Here is a tiny trained network, its code and every weight. The questions are about switching its units off for an input and a target symbol, where a switched-off unit gives its printed mean instead of its output.

import numpy as np


def w(rows, s, z=0):
    codes = np.array(rows[::2]) - 128.0
    scale = np.full(codes.shape[1], s)
    scale[-1] = z or s
    return codes * scale


def norm(h):
    return h / np.sqrt((h * h).mean(-1, keepdims=True) + 1e-5)


def f(y):
    return np.maximum(y, 0)


def softmax(a):
    e = np.exp(a - a.max(-1, keepdims=True))
    return e / e.sum(-1, keepdims=True)


def log_softmax(a):
    a = a - a.max(-1, keepdims=True)
    return a - np.log(np.exp(a).sum(-1, keepdims=True))


def net(x, mask):
    ids = ['βγεζηλμξπστψ'.index(c) for c in x.split()]
    T = len(ids)
    res = E[ids] + P[:T]
    u = 0
    for l in range(2):
        q, k, v = (norm(res) @ M[l].T for M in (Q, K, V))
        z = softmax(np.where(np.tri(T) > 0, q @ k.T / 2**0.5, -1e9)) @ v
        res = res + np.where(mask[u], z, O[l][:, -1]) @ O[l][:, :-1]
        u += 1
        y = f(norm(res) @ A[l][:, :-1].T + A[l][:, -1])
        res = res + np.where(mask[u : u + 12], y, B[l][:, -1]) @ B[l][:, :-1]
        u += 12
    return log_softmax(norm(res)[-1] @ U[:, :-1].T + U[:, -1])


Q, K, V, O, A, B = {}, {}, {}, {}, {}, {}
E = w([
[47,47,117,102,94,128,108,177,236,123,95],'β',
[125,155,123,73,183,149,114,185,67,97,132],'γ',
[166,138,159,82,139,173,162,216,96,147,163],'ε',
[75,148,145,72,226,113,74,121,186,171,163],'ζ',
[208,65,129,95,87,184,95,132,105,210,140],'η',
[165,36,172,47,32,98,92,123,167,76,103],'λ',
[152,197,12,127,33,93,132,164,115,190,132],'μ',
[163,110,131,87,99,176,111,201,131,163,172],'ξ',
[156,146,168,120,210,144,139,162,3,183,133],'π',
[171,83,125,84,179,119,89,135,40,185,154],'σ',
[77,173,135,50,156,139,128,152,114,51,74],'τ',
[161,94,210,103,106,161,158,160,75,210,142],'ψ',
],0.016)
P = w([
[139,149,63,151,122,169,124,38,130,84,144],'0',
[132,187,230,78,110,74,42,140,145,165,38],'1',
[92,64,141,159,63,230,106,235,165,114,218],'2',
[138,184,232,77,110,73,40,144,147,168,53],'3',
[109,52,20,123,148,114,103,148,135,135,164],'4',
[139,186,219,74,112,70,46,147,147,163,56],'5',
[80,83,48,119,130,98,148,159,118,126,168],'6',
[136,185,212,73,108,71,31,153,150,164,57],'7',
[80,109,81,123,126,77,197,172,115,119,170],'8',
[148,180,214,84,107,78,39,151,158,180,54],'9',
[88,138,55,122,134,39,255,190,102,135,156],'10',
],0.017)
Q[0] = w([
[212,252,199,7,113,91,2,175,90,244,108],'L0H1',
[206,81,127,53,30,130,156,102,106,95,62],'L0H1',
],0.0068)
K[0] = w([
[169,199,136,73,135,182,126,1,108,123,208],'L0H1',
[221,64,141,113,28,109,130,117,81,24,95],'L0H1',
],0.0079)
V[0] = w([
[120,91,106,137,178,203,255,187,88,123,202],'L0H1',
[117,82,215,117,175,197,59,107,150,99,138],'L0H1',
],0.0095)
O[0] = w([
[122,66,101,131,17,70,46,151,110,38,235,26],'L0H1',
[191,148,72,250,110,18,224,180,140,107,130,4],'L0H1',
],0.011,0.0038)
A[0] = w([
[132,106,107,96,110,87,126,148,114,158,98,146],'L0N1',
[80,8,136,120,131,174,173,135,69,140,197,82],'L0N2',
[91,56,173,158,173,91,227,138,132,95,173,77],'L0N3',
[134,151,93,199,125,88,123,138,152,143,122,75],'L0N4',
[128,111,125,133,197,190,197,131,58,67,158,126],'L0N5',
[117,79,112,145,133,169,105,77,178,37,152,103],'L0N6',
[139,169,139,110,116,118,62,92,75,128,162,65],'L0N7',
[134,47,152,95,219,152,61,50,156,104,147,46],'L0N8',
[133,74,191,121,207,135,82,94,108,111,142,2],'L0N9',
[170,113,74,212,112,156,156,117,65,131,143,54],'L0N10',
[151,106,174,158,146,59,171,128,135,106,107,58],'L0N11',
[136,53,109,140,161,161,201,156,65,161,149,119],'L0N12',
],0.017,0.0076)
B[0] = w([
[108,134,134,106,152,145,113,145,152,138,136,254],'L0N1',
[153,103,63,145,142,126,157,190,132,147,110,218],'L0N2',
[79,147,109,81,131,142,144,133,141,162,101,171],'L0N3',
[157,108,160,116,139,159,98,132,109,105,130,186],'L0N4',
[143,94,66,146,86,145,209,163,7,36,112,165],'L0N5',
[192,152,163,140,122,138,112,85,112,86,141,156],'L0N6',
[111,115,161,124,106,112,168,127,109,91,101,199],'L0N7',
[183,102,154,184,75,171,177,145,80,107,93,210],'L0N8',
[97,149,116,58,103,142,83,120,160,153,128,157],'L0N9',
[165,109,157,196,96,144,138,148,138,143,112,155],'L0N10',
[151,160,69,122,142,151,90,162,122,138,142,158],'L0N11',
[100,88,83,115,91,155,151,143,139,100,150,219],'L0N12',
],0.02,0.0096)
Q[1] = w([
[207,152,243,40,143,119,20,189,70,124,27],'L1H1',
[161,126,145,109,72,42,133,255,108,52,170],'L1H1',
],0.0089)
K[1] = w([
[178,148,185,211,146,99,57,60,84,99,132],'L1H1',
[253,119,85,200,106,100,151,158,154,144,136],'L1H1',
],0.013)
V[1] = w([
[47,133,159,203,162,102,216,204,86,254,12],'L1H1',
[70,220,123,26,173,85,130,149,14,44,92],'L1H1',
],0.007)
O[1] = w([
[191,142,190,70,97,8,106,140,77,131,105,220],'L1H1',
[144,197,114,63,96,127,163,145,131,100,221,2],'L1H1',
],0.015,0.0027)
A[1] = w([
[107,112,157,102,91,73,130,114,112,58,236,12],'L1N1',
[206,138,93,155,158,124,105,153,130,108,161,52],'L1N2',
[184,53,83,178,117,139,141,143,84,109,101,111],'L1N3',
[193,96,84,232,47,181,180,79,52,54,189,152],'L1N4',
[108,128,161,106,84,66,93,147,112,110,130,69],'L1N5',
[101,159,81,66,147,142,153,107,112,168,210,7],'L1N6',
[232,100,121,254,84,172,185,120,86,53,151,100],'L1N7',
[90,107,105,136,98,161,90,140,145,120,143,109],'L1N8',
[196,73,149,253,122,79,123,145,108,106,116,11],'L1N9',
[93,35,127,165,122,130,127,141,111,88,117,100],'L1N10',
[109,100,141,183,107,37,96,124,93,78,184,1],'L1N11',
[131,131,131,144,153,134,123,156,165,130,96,149],'L1N12',
],0.021,0.007)
B[1] = w([
[117,143,105,162,99,121,96,138,138,157,72,135],'L1N1',
[131,134,129,145,124,156,82,135,108,120,160,159],'L1N2',
[124,128,159,159,128,130,162,141,96,107,127,249],'L1N3',
[171,140,49,140,156,105,144,86,105,4,72,236],'L1N4',
[132,102,133,153,150,144,144,118,156,106,142,161],'L1N5',
[110,80,74,89,122,89,127,151,166,123,119,162],'L1N6',
[178,150,70,124,96,135,108,52,161,32,61,231],'L1N7',
[139,141,154,124,139,117,153,142,118,125,115,176],'L1N8',
[76,171,120,83,150,102,101,92,165,125,130,176],'L1N9',
[134,141,117,126,117,115,159,150,94,142,142,214],'L1N10',
[148,130,132,92,107,135,144,61,120,179,197,138],'L1N11',
[135,114,111,139,119,125,131,107,99,123,152,177],'L1N12',
],0.03,0.018)
U = w([
[106,105,63,51,128,101,143,200,159,144,147,155],'β',
[111,150,168,97,140,102,174,60,111,125,254,247],'γ',
[233,193,186,111,190,58,161,148,151,168,101,45],'ε',
[72,81,168,167,158,55,59,114,50,142,87,28],'ζ',
[174,169,88,134,104,110,150,73,93,32,102,94],'η',
[126,179,108,169,211,192,196,121,166,184,137,157],'λ',
[161,106,131,200,26,96,121,95,139,187,151,185],'μ',
[168,157,122,155,116,132,33,174,76,125,221,238],'ξ',
[147,63,224,174,196,132,137,165,175,65,176,88],'π',
[83,213,179,214,80,99,116,212,191,108,104,30],'σ',
[142,104,151,176,95,114,222,207,19,114,162,47],'τ',
[117,130,206,52,69,195,119,119,95,124,103,91],'ψ',
],0.0061,0.0011)

Each question gives the input, a string of symbols that net reads in full, and the target symbol t.
The units are the heads (2 rows each of Q, K, V and O) and the neurons (one row each of A and B). Each row of codes is followed by its name. A weight is (code - 128) times the scale printed after its matrix; where a second scale follows, it is the last column's (O, A, B and U).
mask holds one flag per unit, layer by layer, with each layer's heads first. A switched-off unit (its flag False) gives its mean, the last column of its rows in O or B, instead of its output. The means were averaged over made-up inputs and are rounded, as every weight is.
A unit's drop is (log p(t) with every unit on - log p(t) with that unit switched off) / (log p(t) with every unit on - log p(t) with every unit switched off).
The circuit of an input: a set's keep is (log p(t) with only the set's units on - log p(t) with every unit switched off) / (log p(t) with every unit on - log p(t) with every unit switched off). Starting from the 12 units with the biggest drops (on a tie, the unit counted first), units are removed one at a time, each time the one whose removal leaves the highest keep (on an exact tie, the one counted first), for as long as the keep stays at least 0.8.
circuit, biggest first: the units of the circuit, biggest drop first
most important unit: the unit with the biggest drop
top k neurons: the k neurons with the biggest drops, biggest first
top k neurons in layer l: the k neurons of layer l with the biggest drops, biggest first
input μ λ ψ μ μ μ ζ μ σ β, target ψ: most important unit => L0H1
input μ β ζ η ζ σ μ μ, target ψ: circuit, biggest first => L0H1, L1N4, L1N7
input π μ ζ β μ ζ, target μ: top 2 neurons in layer 1 => L1N1, L1N11
input ξ γ μ ζ ψ μ ζ ξ ζ μ, target τ: top 2 neurons in layer 0 => L0N8, L0N6
input ξ η π μ ζ μ μ ζ ζ, target β: circuit, biggest first => L0N3, L1N4, L1N7, L1N3
input σ ζ γ μ μ μ μ μ, target π: top 3 neurons => L1N5, L1N7, L1N4
input ζ μ μ ψ τ μ ζ, target τ: top 3 neurons in layer 0 => L0N3, L0N8, L0N2
input μ ζ ζ μ λ ζ μ μ λ ξ, target ψ: circuit, biggest first => L0H1, L1N4
input ξ ψ ζ π ψ λ ε μ β ψ, target τ: circuit, biggest first => L1N7, L1N4
input ζ λ μ σ σ β, target ξ: top 3 neurons => L0N11, L1N4, L1N7
input λ λ ζ π μ ψ, target ε: top 3 neurons => L1N4, L1N7, L1N3
input ξ ζ ζ μ λ π μ μ μ ε, target τ: top 2 neurons => L0N8, L0N6
input γ ζ μ μ ψ μ, target σ: top 4 neurons => L0N5, L0N8, L0N1, L1N1
input β λ λ η ζ ψ λ τ, target λ: most important unit => L0N6
input ζ μ ε ψ τ λ μ, target τ: top 3 neurons => L0N10, L0N8, L1N7
input π ψ ξ ζ ψ ψ, target μ: top 3 neurons in layer 1 => L1N1, L1N11, L1N4
input ξ π σ μ β σ ξ ζ, target τ: top 3 neurons => L0N6, L0N10, L1N7
input μ ψ λ μ λ σ, target ψ: top 2 neurons in layer 0 => L0N9, L0N8
input ψ γ μ ζ σ ε, target γ: top 3 neurons => L0N10, L0N8, L0N2
input ψ μ β ψ λ ζ μ μ τ β, target γ: most important unit => L0H1
input η μ ψ ζ ζ μ, target ζ: top 2 neurons in layer 0 => L0N10, L0N12
input η ξ μ ζ μ ζ τ γ μ ε, target ζ: top 2 neurons in layer 1 => L1N7, L1N4
input μ λ ζ ψ λ, target τ: top 2 neurons => L0N12, L1N7
input π μ μ π μ μ, target μ: top 3 neurons => L1N1, L0N8, L1N11
input η β λ λ, target ζ: top 2 neurons => L0N10, L1N7
input ζ μ λ ζ β ζ ψ μ β, target τ: top 3 neurons in layer 0 => L0N3, L0N8, L0N2
input ζ μ η η μ ζ ξ β ζ μ β, target τ: top 3 neurons => L0N2, L1N7, L1N4
